Here is a tiny trained network, its code and every weight. The questions are about switching its units off for an input and a class, where a switched-off unit gives its printed mean instead of its output.

import numpy as np


def w(rows, s, z=0):
    codes = np.array(rows[::2]) - 128.0
    scale = np.full(codes.shape[1], s)
    scale[-1] = z or s
    return codes * scale


def norm(h):
    return h / np.sqrt((h * h).mean(-1, keepdims=True) + 1e-5)


def f(y):
    return y / 2 * (1 + np.tanh(0.7978845608 * (y + 0.044715 * y**3)))


def log_softmax(a):
    a = a - a.max(-1, keepdims=True)
    return a - np.log(np.exp(a).sum(-1, keepdims=True))


def net(x, mask):
    res = np.array(x, float).reshape(1, 8) / 4 @ E
    u = 0
    for l in range(2):
        y = f(norm(res) @ A[l][:, :-1].T + A[l][:, -1])
        res = res + np.where(mask[u : u + 5], y, B[l][:, -1]) @ B[l][:, :-1]
        u += 5
    return log_softmax(norm(res)[-1] @ U[:, :-1].T + U[:, -1])


A, B = {}, {}
E = w([
[104,115,154,205,129,118,54],'x0',
[140,151,81,77,140,130,76],'x1',
[152,175,97,160,66,116,114],'x2',
[139,107,118,89,69,29,126],'x3',
[168,151,206,146,73,83,162],'x4',
[40,89,51,92,82,165,146],'x5',
[125,81,82,154,115,113,168],'x6',
[254,127,148,163,117,167,136],'x7',
],0.0089)
A[0] = w([
[195,25,12,12,70,23,255,2],'0.n1',
[65,27,223,121,188,237,204,19],'0.n2',
[111,88,163,238,141,38,130,3],'0.n3',
[112,132,86,197,13,198,253,50],'0.n4',
[120,54,133,162,88,176,228,66],'0.n5',
],0.0095,0.0064)
B[0] = w([
[212,1,18,24,31,154,152,255],'0.n1',
[77,61,195,115,125,224,158,197],'0.n2',
[132,71,130,163,149,74,106,155],'0.n3',
[105,200,87,232,128,94,177,217],'0.n4',
[133,115,120,168,122,132,139,176],'0.n5',
],0.014,0.0056)
A[1] = w([
[5,125,70,60,158,82,133,3],'1.n1',
[175,161,216,52,151,59,202,85],'1.n2',
[101,184,168,91,2,92,144,66],'1.n3',
[120,106,193,153,70,43,104,68],'1.n4',
[147,72,167,152,131,35,106,9],'1.n5',
],0.016,0.0054)
B[1] = w([
[2,171,56,63,164,116,44,253],'1.n1',
[172,170,125,91,213,108,223,203],'1.n2',
[147,173,130,83,63,32,139,198],'1.n3',
[117,83,180,124,86,75,99,216],'1.n4',
[102,105,184,191,117,134,53,198],'1.n5',
],0.015,0.0049)
U = w([
[13,145,71,56,142,138,46,152],'0',
[217,166,87,155,167,205,6,79],'1',
[159,71,28,55,23,114,152,251],'2',
[185,203,181,93,218,106,189,35],'3',
[142,76,238,197,94,65,49,100],'4',
[62,57,195,136,158,232,163,149],'5',
[127,155,70,247,96,140,189,79],'6',
[140,185,147,84,59,14,122,41],'7',
],0.013,0.0021)

Each question gives the input, the list of numbers given to net, and the class t.
The units are the neurons (one row each of A and B). Each row of codes is followed by its name. A weight is (code - 128) times the scale printed after its matrix; where a second scale follows, it is the last column's (A, B and U).
mask holds one flag per neuron, layer by layer. A switched-off neuron (its flag False) gives its mean, the last column of its row in B, instead of its output. The means were averaged over made-up inputs and are rounded, as every weight is.
A unit's drop is (log p(t) with every unit on - log p(t) with that unit switched off) / (log p(t) with every unit on - log p(t) with every unit switched off).
The circuit of an input: a set's keep is (log p(t) with only the set's units on - log p(t) with every unit switched off) / (log p(t) with every unit on - log p(t) with every unit switched off). Starting from all 10 units, units are removed one at a time, each time the one whose removal leaves the highest keep (on an exact tie, the one counted first), for as long as the keep stays at least 0.8.
circuit, biggest first: the units of the circuit, biggest drop first
most important unit: the unit with the biggest drop
top k neurons: the k neurons with the biggest drops, biggest first
k most important neurons of layer l: the k neurons of layer l with the biggest drops, biggest first
drop when u is switched off: that unit's drop, to one decimal
input [6,-2,7,8,-1,-1,-5,0], class 4: most important unit	1.n5
input [-5,-5,6,-2,-3,-7,2,5], class 3: top 2 neurons	0.n1, 1.n2
input [4,-7,2,0,4,5,-3,-5], class 4: circuit, biggest first	0.n1, 1.n4
input [-5,4,6,1,5,-5,-4,3], class 3: top 2 neurons	1.n2, 0.n1
input [1,2,6,3,-4,-1,-1,-2], class 0: top 3 neurons	0.n1, 1.n1, 0.n4
input [-1,1,0,-8,8,-3,5,-3], class 5: top 3 neurons	0.n2, 1.n3, 1.n2
input [4,-7,-2,4,8,3,-1,-8], class 4: 2 most important neurons of layer 1	1.n5, 1.n4
input [7,5,0,3,-2,-1,-1,2], class 4: circuit, biggest first	0.n1, 1.n1
input [8,-2,-5,5,-4,-5,7,-6], class 4: top 2 neurons	0.n3, 1.n5
input [-5,-2,0,-3,7,-4,5,4], class 3: top 2 neurons	1.n2, 0.n1
input [-1,1,4,-2,7,-1,4,2], class 7: 2 most important neurons of layer 0	0.n2, 0.n1
input [3,-6,-2,8,7,3,0,-4], class 4: 2 most important neurons of layer 1	1.n5, 1.n4
input [1,0,-1,-7,6,5,-2,-7], class 5: top 2 neurons	0.n2, 1.n3
input [-6,1,-6,2,1,-1,-7,2], class 3: most important unit	1.n2
input [-5,-6,-3,2,8,-3,2,-3], class 3: top 3 neurons	1.n2, 1.n1, 0.n4
input [-4,-1,6,1,4,3,-7,-4], class 7: top 2 neurons	1.n3, 0.n1
input [-5,1,2,-2,-4,-7,4,-4], class 3: drop when 1.n1 is switched off	-0.1
input [7,0,-6,0,6,7,-1,6], class 5: drop when 1.n2 is switched off	0.0
input [-1,1,-5,-6,0,6,6,8], class 5: drop when 0.n2 is switched off	1.5
input [-4,5,6,7,-2,-8,-7,0], class 3: circuit, biggest first	1.n2
